Below is a small trained network, with its code and all its weights. Each question gives an input and a target symbol and asks what happens when units are switched off, that is, made to give their printed mean instead of their output.

import numpy as np


def w(rows, s, z=0):
    codes = np.array(rows[::2]) - 128.0
    scale = np.full(codes.shape[1], s)
    scale[-1] = z or s
    return codes * scale


def norm(h):
    return h / np.sqrt((h * h).mean(-1, keepdims=True) + 1e-5)


def f(y):
    return y / 2 * (1 + np.tanh(0.7978845608 * (y + 0.044715 * y**3)))


def softmax(a):
    e = np.exp(a - a.max(-1, keepdims=True))
    return e / e.sum(-1, keepdims=True)


def log_softmax(a):
    a = a - a.max(-1, keepdims=True)
    return a - np.log(np.exp(a).sum(-1, keepdims=True))


def net(x, mask):
    ids = ['Λβδξπστω'.index(c) for c in x.split()]
    T = len(ids)
    res = E[ids] + P[:T]
    r = norm(res)
    for j in range(3):
        rows = slice(2 * j, 2 * j + 2)
        q, k, v = (r @ M[0][rows].T for M in (Q, K, V))
        z = softmax(np.where(np.tri(T) > 0, q @ k.T / 2**0.5, -1e9)) @ v
        o = O[0][rows]
        res = res + np.where(mask[j], z, o[:, -1]) @ o[:, :-1]
    y = f(norm(res) @ A[0][:, :-1].T + A[0][:, -1])
    res = res + np.where(mask[3:19], y, B[0][:, -1]) @ B[0][:, :-1]
    return log_softmax(norm(res)[-1] @ U[:, :-1].T + U[:, -1])


Q, K, V, O, A, B = {}, {}, {}, {}, {}, {}
E = w([
[218,97,124],'Λ',
[95,124,222],'β',
[112,145,189],'δ',
[75,182,150],'ξ',
[6,100,26],'π',
[93,121,229],'σ',
[65,182,151],'τ',
[235,100,118],'ω',
],0.011)
P = w([
[171,112,1],'0',
[89,95,158],'1',
[94,104,177],'2',
[116,92,191],'3',
[140,91,167],'4',
[146,93,189],'5',
[165,76,169],'6',
[174,84,178],'7',
[173,78,168],'8',
[167,85,196],'9',
[187,72,183],'10',
[191,83,167],'11',
[223,71,131],'12',
[202,54,201],'13',
],0.005)
Q[0] = w([
[136,214,159],'head 0',
[76,68,102],'head 0',
[227,139,168],'head 1',
[153,106,245],'head 1',
[253,233,216],'head 2',
[61,75,13],'head 2',
],0.011)
K[0] = w([
[129,30,103],'head 0',
[187,166,183],'head 0',
[118,78,101],'head 1',
[132,113,161],'head 1',
[137,224,127],'head 2',
[84,5,150],'head 2',
],0.015)
V[0] = w([
[153,17,123],'head 0',
[88,56,63],'head 0',
[113,98,195],'head 1',
[154,131,176],'head 1',
[178,187,179],'head 2',
[110,232,3],'head 2',
],0.015)
O[0] = w([
[213,27,119,120],'head 0',
[138,95,170,105],'head 0',
[174,131,73,253],'head 1',
[176,143,59,194],'head 1',
[131,249,124,151],'head 2',
[111,138,189,195],'head 2',
],0.011,0.0062)
A[0] = w([
[133,133,75,2],'neuron 0',
[58,214,111,141],'neuron 1',
[239,125,138,183],'neuron 2',
[137,121,76,82],'neuron 3',
[153,181,102,197],'neuron 4',
[134,160,143,142],'neuron 5',
[130,117,126,38],'neuron 6',
[99,172,119,178],'neuron 7',
[95,168,106,78],'neuron 8',
[233,96,81,70],'neuron 9',
[182,123,111,25],'neuron 10',
[45,96,158,143],'neuron 11',
[255,93,33,69],'neuron 12',
[100,114,143,101],'neuron 13',
[85,120,217,198],'neuron 14',
[162,177,151,192],'neuron 15',
],0.0088,0.003)
B[0] = w([
[96,73,63,121],'neuron 0',
[172,138,206,153],'neuron 1',
[128,155,196,239],'neuron 2',
[131,77,147,137],'neuron 3',
[150,140,185,184],'neuron 4',
[131,153,168,141],'neuron 5',
[125,113,96,112],'neuron 6',
[187,130,254,144],'neuron 7',
[195,71,133,123],'neuron 8',
[158,153,195,208],'neuron 9',
[117,105,136,138],'neuron 10',
[142,181,78,139],'neuron 11',
[213,126,159,254],'neuron 12',
[148,154,149,118],'neuron 13',
[227,135,167,162],'neuron 14',
[119,155,205,183],'neuron 15',
],0.0064)
U = w([
[199,38,135,69],'Λ',
[202,136,51,115],'β',
[175,121,103,56],'δ',
[71,237,121,253],'ξ',
[115,2,225,164],'π',
[208,113,62,138],'σ',
[93,110,188,129],'τ',
[195,41,147,88],'ω',
],0.0087,0.0022)

Each question gives the input, a string of symbols that net reads in full, and the target symbol t.
The units are the heads (2 rows each of Q, K, V and O) and the neurons (one row each of A and B). Each row of codes is followed by its name. A weight is (code - 128) times the scale printed after its matrix; where a second scale follows, it is the last column's (O, A, B and U).
mask holds one flag per unit, heads first, then neurons. A switched-off unit (its flag False) gives its mean, the last column of its rows in O or B, instead of its output. The means were averaged over made-up inputs and are rounded, as every weight is.
A unit's drop is (log p(t) with every unit on - log p(t) with that unit switched off) / (log p(t) with every unit on - log p(t) with every unit switched off).
The circuit of an input: a set's keep is (log p(t) with only the set's units on - log p(t) with every unit switched off) / (log p(t) with every unit on - log p(t) with every unit switched off). Starting from the 12 units with the biggest drops (on a tie, the unit counted first), units are removed one at a time, each time the one whose removal leaves the highest keep (on an exact tie, the one counted first), for as long as the keep stays at least 0.8.
circuit, biggest first: the units of the circuit, biggest drop first
k most important neurons: the k neurons with the biggest drops, biggest first
which heads matter: for each layer, one digit per head in row order, 1 if its drop is at least 0.15 and else 0, layers parted by /
drop of u: that unit's drop, to one decimal
input δ β σ ξ Λ, target ξ: which heads matter : 101
input π π σ π τ, target π: which heads matter : 101
input δ π π β ω, target ξ: which heads matter : 001
input π π ξ, target π: circuit, biggest first : (head 2)
input τ σ π π, target π: which heads matter : 011
input δ ω ω ω Λ, target ξ: which heads matter : 001
input π τ π ω, target π: which heads matter : 010
input δ Λ σ ξ σ, target ξ: which heads matter : 001
input δ τ δ δ τ ω, target ξ: which heads matter : 101
input π π Λ, target π: circuit, biggest first : (head 1; head 2)
input β δ δ, target β: which heads matter : 001
input τ π π, target π: drop of neuron 2 : 0.0
input τ σ π ω, target π: drop of head 2 : 0.4
input δ δ ω σ Λ τ ξ τ π β ω ξ β, target ξ: drop of head 2 : 0.8
input τ σ π π Λ ξ Λ ξ π τ π τ ξ π, target ξ: most important neuron : (neuron 11)
